Here is a tiny trained network, its code and every weight. The questions are about switching its units off for an input and a target symbol, where a switched-off unit gives its printed mean instead of its output.

import numpy as np


def w(rows, s, z=0):
    codes = np.array(rows[::2]) - 128.0
    scale = np.full(codes.shape[1], s)
    scale[-1] = z or s
    return codes * scale


def norm(h):
    return h / np.sqrt((h * h).mean(-1, keepdims=True) + 1e-5)


def f(y):
    return np.maximum(y, 0)


def softmax(a):
    e = np.exp(a - a.max(-1, keepdims=True))
    return e / e.sum(-1, keepdims=True)


def log_softmax(a):
    a = a - a.max(-1, keepdims=True)
    return a - np.log(np.exp(a).sum(-1, keepdims=True))


def net(x, mask):
    ids = ['ΔΘΞΠβζηλμσφω'.index(c) for c in x.split()]
    T = len(ids)
    res = E[ids] + P[:T]
    u = 0
    for l in range(2):
        q, k, v = (norm(res) @ M[l].T for M in (Q, K, V))
        z = softmax(np.where(np.tri(T) > 0, q @ k.T / 4**0.5, -1e9)) @ v
        res = res + np.where(mask[u], z, O[l][:, -1]) @ O[l][:, :-1]
        u += 1
        y = f(norm(res) @ A[l][:, :-1].T + A[l][:, -1])
        res = res + np.where(mask[u : u + 12], y, B[l][:, -1]) @ B[l][:, :-1]
        u += 12
    return log_softmax(norm(res)[-1] @ U[:, :-1].T + U[:, -1])


Q, K, V, O, A, B = {}, {}, {}, {}, {}, {}
E = w([
[198,167,124,187,98,83],'Δ',
[126,3,6,90,81,101],'Θ',
[143,182,168,112,100,25],'Ξ',
[52,132,171,99,195,62],'Π',
[34,102,160,178,140,106],'β',
[105,117,111,164,176,76],'ζ',
[173,141,171,105,119,52],'η',
[168,158,106,150,121,40],'λ',
[180,170,208,93,93,44],'μ',
[129,116,201,121,72,79],'σ',
[109,100,104,190,133,94],'φ',
[139,186,247,108,71,56],'ω',
],0.014)
P = w([
[132,160,123,39,66,148],'0',
[110,209,110,144,108,189],'1',
[219,90,151,104,217,135],'2',
[93,177,107,45,112,93],'3',
[145,208,102,127,117,216],'4',
[128,86,210,173,157,162],'5',
[100,161,103,85,103,39],'6',
[150,150,87,74,117,213],'7',
[164,39,157,177,161,78],'8',
[96,165,116,79,134,65],'9',
[139,203,112,111,125,233],'10',
[140,7,156,221,121,45],'11',
[108,147,110,78,138,51],'12',
],0.012)
Q[0] = w([
[100,148,138,2,147,62],'0.h0',
[169,204,204,227,94,83],'0.h0',
[176,64,93,59,26,168],'0.h0',
[88,116,198,180,163,100],'0.h0',
],0.0083)
K[0] = w([
[107,151,113,68,183,78],'0.h0',
[162,150,208,203,118,41],'0.h0',
[181,84,81,125,52,150],'0.h0',
[127,189,254,173,203,78],'0.h0',
],0.0074)
V[0] = w([
[137,97,142,164,129,96],'0.h0',
[171,145,85,53,86,139],'0.h0',
[68,16,39,74,75,117],'0.h0',
[92,170,100,91,174,255],'0.h0',
],0.0043)
O[0] = w([
[227,144,175,127,254,162,123],'0.h0',
[113,125,115,184,137,155,172],'0.h0',
[119,209,130,194,117,139,254],'0.h0',
[146,132,107,142,118,151,80],'0.h0',
],0.0088,0.0032)
A[0] = w([
[151,112,67,159,171,87,118],'0.n0',
[124,119,190,166,125,245,179],'0.n1',
[159,142,130,186,117,64,135],'0.n2',
[57,179,134,130,162,229,98],'0.n3',
[166,87,162,145,124,137,82],'0.n4',
[118,188,174,86,106,58,254],'0.n5',
[150,47,155,133,143,191,50],'0.n6',
[169,200,78,109,184,202,226],'0.n7',
[166,144,161,161,61,224,33],'0.n8',
[119,149,115,45,95,208,193],'0.n9',
[37,107,147,30,106,101,1],'0.n10',
[71,160,84,97,105,119,192],'0.n11',
],0.011,0.0039)
B[0] = w([
[126,158,138,141,133,136,185],'0.n0',
[139,54,103,79,136,78,153],'0.n1',
[130,111,124,100,141,126,177],'0.n2',
[104,138,115,141,150,165,166],'0.n3',
[154,79,133,140,146,148,146],'0.n4',
[106,156,59,114,100,159,254],'0.n5',
[172,148,132,97,158,178,143],'0.n6',
[147,214,142,245,187,121,176],'0.n7',
[149,103,125,82,147,169,150],'0.n8',
[112,171,148,115,193,167,177],'0.n9',
[184,140,90,155,143,118,192],'0.n10',
[169,172,161,135,127,153,223],'0.n11',
],0.011,0.0093)
Q[1] = w([
[167,140,249,125,189,175],'1.h0',
[91,175,15,142,116,103],'1.h0',
[69,79,79,88,104,128],'1.h0',
[152,112,144,101,106,145],'1.h0',
],0.015)
K[1] = w([
[146,240,110,78,138,225],'1.h0',
[129,79,131,134,78,9],'1.h0',
[122,31,187,121,150,135],'1.h0',
[161,144,170,12,112,167],'1.h0',
],0.012)
V[1] = w([
[17,181,230,68,145,103],'1.h0',
[116,102,225,113,100,85],'1.h0',
[16,131,7,97,228,73],'1.h0',
[2,37,96,161,179,215],'1.h0',
],0.0066)
O[1] = w([
[229,170,46,95,225,144,14],'1.h0',
[141,255,163,162,164,188,3],'1.h0',
[169,119,3,150,124,113,200],'1.h0',
[90,117,75,72,150,184,98],'1.h0',
],0.0097,0.0054)
A[1] = w([
[199,129,127,126,180,208,217],'1.n0',
[213,37,150,89,116,18,87],'1.n1',
[149,155,101,129,182,25,110],'1.n2',
[66,186,144,74,141,182,102],'1.n3',
[198,160,121,148,167,122,99],'1.n4',
[117,92,124,120,105,48,112],'1.n5',
[35,26,147,104,126,28,224],'1.n6',
[74,89,103,160,135,102,111],'1.n7',
[165,106,136,19,130,72,255],'1.n8',
[48,134,188,132,79,6,134],'1.n9',
[184,121,56,106,118,173,52],'1.n10',
[179,169,149,144,165,116,166],'1.n11',
],0.013,0.0065)
B[1] = w([
[69,92,110,173,240,218,175],'1.n0',
[64,128,191,82,177,181,194],'1.n1',
[87,120,141,166,48,120,170],'1.n2',
[182,108,162,149,87,201,152],'1.n3',
[186,106,140,53,124,95,159],'1.n4',
[102,134,97,93,137,175,178],'1.n5',
[135,143,139,3,81,136,249],'1.n6',
[99,112,102,128,96,112,172],'1.n7',
[108,77,137,208,196,133,198],'1.n8',
[136,66,139,153,216,133,196],'1.n9',
[143,154,246,87,166,90,160],'1.n10',
[150,65,135,63,110,88,161],'1.n11',
],0.011,0.013)
U = w([
[109,62,234,89,195,110,66],'Δ',
[78,85,59,36,106,158,179],'Θ',
[192,126,99,138,81,54,254],'Ξ',
[181,180,41,33,196,31,19],'Π',
[153,237,90,60,137,244,11],'β',
[106,249,117,112,60,129,207],'ζ',
[100,135,191,203,145,53,140],'η',
[74,47,74,186,137,51,44],'λ',
[218,73,196,135,122,56,125],'μ',
[164,172,246,150,62,219,94],'σ',
[87,138,91,207,66,221,154],'φ',
[231,194,203,49,127,102,106],'ω',
],0.013,0.0047)

Each question gives the input, a string of symbols that net reads in full, and the target symbol t.
The units are the heads (4 rows each of Q, K, V and O) and the neurons (one row each of A and B). Each row of codes is followed by its name. A weight is (code - 128) times the scale printed after its matrix; where a second scale follows, it is the last column's (O, A, B and U).
mask holds one flag per unit, layer by layer, with each layer's heads first. A switched-off unit (its flag False) gives its mean, the last column of its rows in O or B, instead of its output. The means were averaged over made-up inputs and are rounded, as every weight is.
A unit's drop is (log p(t) with every unit on - log p(t) with that unit switched off) / (log p(t) with every unit on - log p(t) with every unit switched off).
The circuit of an input: a set's keep is (log p(t) with only the set's units on - log p(t) with every unit switched off) / (log p(t) with every unit on - log p(t) with every unit switched off). Starting from the 12 units with the biggest drops (on a tie, the unit counted first), units are removed one at a time, each time the one whose removal leaves the highest keep (on an exact tie, the one counted first), for as long as the keep stays at least 0.8.
units of the circuit, in order: the units of the circuit, biggest drop first
k most important neurons: the k neurons with the biggest drops, biggest first
k most important neurons of layer l: the k neurons of layer l with the biggest drops, biggest first
input Δ ζ Π Δ β Π σ Π Ξ σ Θ, target φ: units of the circuit, in order => 1.n6
input β ζ φ Θ η ζ Θ λ Θ μ, target Θ: units of the circuit, in order => 0.n5, 1.h0
input μ σ ζ Π Π Θ Θ β Π Θ λ φ Ξ, target φ: units of the circuit, in order => 1.h0, 0.n5, 1.n6, 1.n3
input ζ Θ σ Θ, target σ: 3 most important neurons => 0.n7, 0.n11, 0.n10
input Π λ β Ξ λ μ λ, target μ: units of the circuit, in order => 1.h0, 0.n9
input Θ Θ Δ Θ Θ Θ ω β Θ β Θ Π Θ, target Π: units of the circuit, in order => 1.h0, 1.n10, 0.h0
input β β Θ Π η, target Π: 4 most important neurons => 0.n7, 1.n4, 1.n11, 1.n1
input η λ ω η Π Π Θ Θ, target φ: units of the circuit, in order => 0.h0, 1.n6
input λ β Π Θ Θ Θ λ Θ λ σ σ, target Δ: units of the circuit, in order => 0.n1, 1.n8
input β ζ Ξ φ φ σ Θ φ ζ ω ω λ Π, target λ: 2 most important neurons of layer 0 => 0.n10, 0.n11
input Ξ Π μ Ξ Θ Θ φ ζ φ ω Θ σ σ, target σ: 2 most important neurons => 0.n5, 1.n3
input λ η Δ Ξ, target Δ: 3 most important neurons => 1.n9, 0.n7, 0.n9
input Θ Θ ζ Θ ζ φ Θ Θ σ Θ β Π σ, target Π: 2 most important neurons of layer 0 => 0.n5, 0.n6
input Θ Θ Π ω, target Π: 2 most important neurons => 0.n5, 0.n10
input Π Θ Π φ ω Π, target Θ: units of the circuit, in order => 0.n11, 1.n6
input Θ Θ Θ Θ η Θ σ, target Θ: units of the circuit, in order => 0.n5
input Θ η σ Θ σ μ Δ Θ σ λ, target σ: 3 most important neurons => 0.n5, 1.n3, 0.n10
input Π Θ σ Δ Δ σ, target Θ: 2 most important neurons of layer 0 => 0.n10, 0.n5
input σ β σ Π, target σ: 2 most important neurons of layer 0 => 0.n5, 0.n7
input σ Θ σ σ μ Π Π σ β φ, target β: units of the circuit, in order => 1.h0, 0.n5
input Π Π Θ, target Δ: units of the circuit, in order => 1.n10
input Ξ Θ φ Θ σ λ σ Δ, target μ: 2 most important neurons => 0.n7, 1.n4
input Π Π Θ σ η, target Π: 2 most important neurons of layer 0 => 0.n7, 0.n5
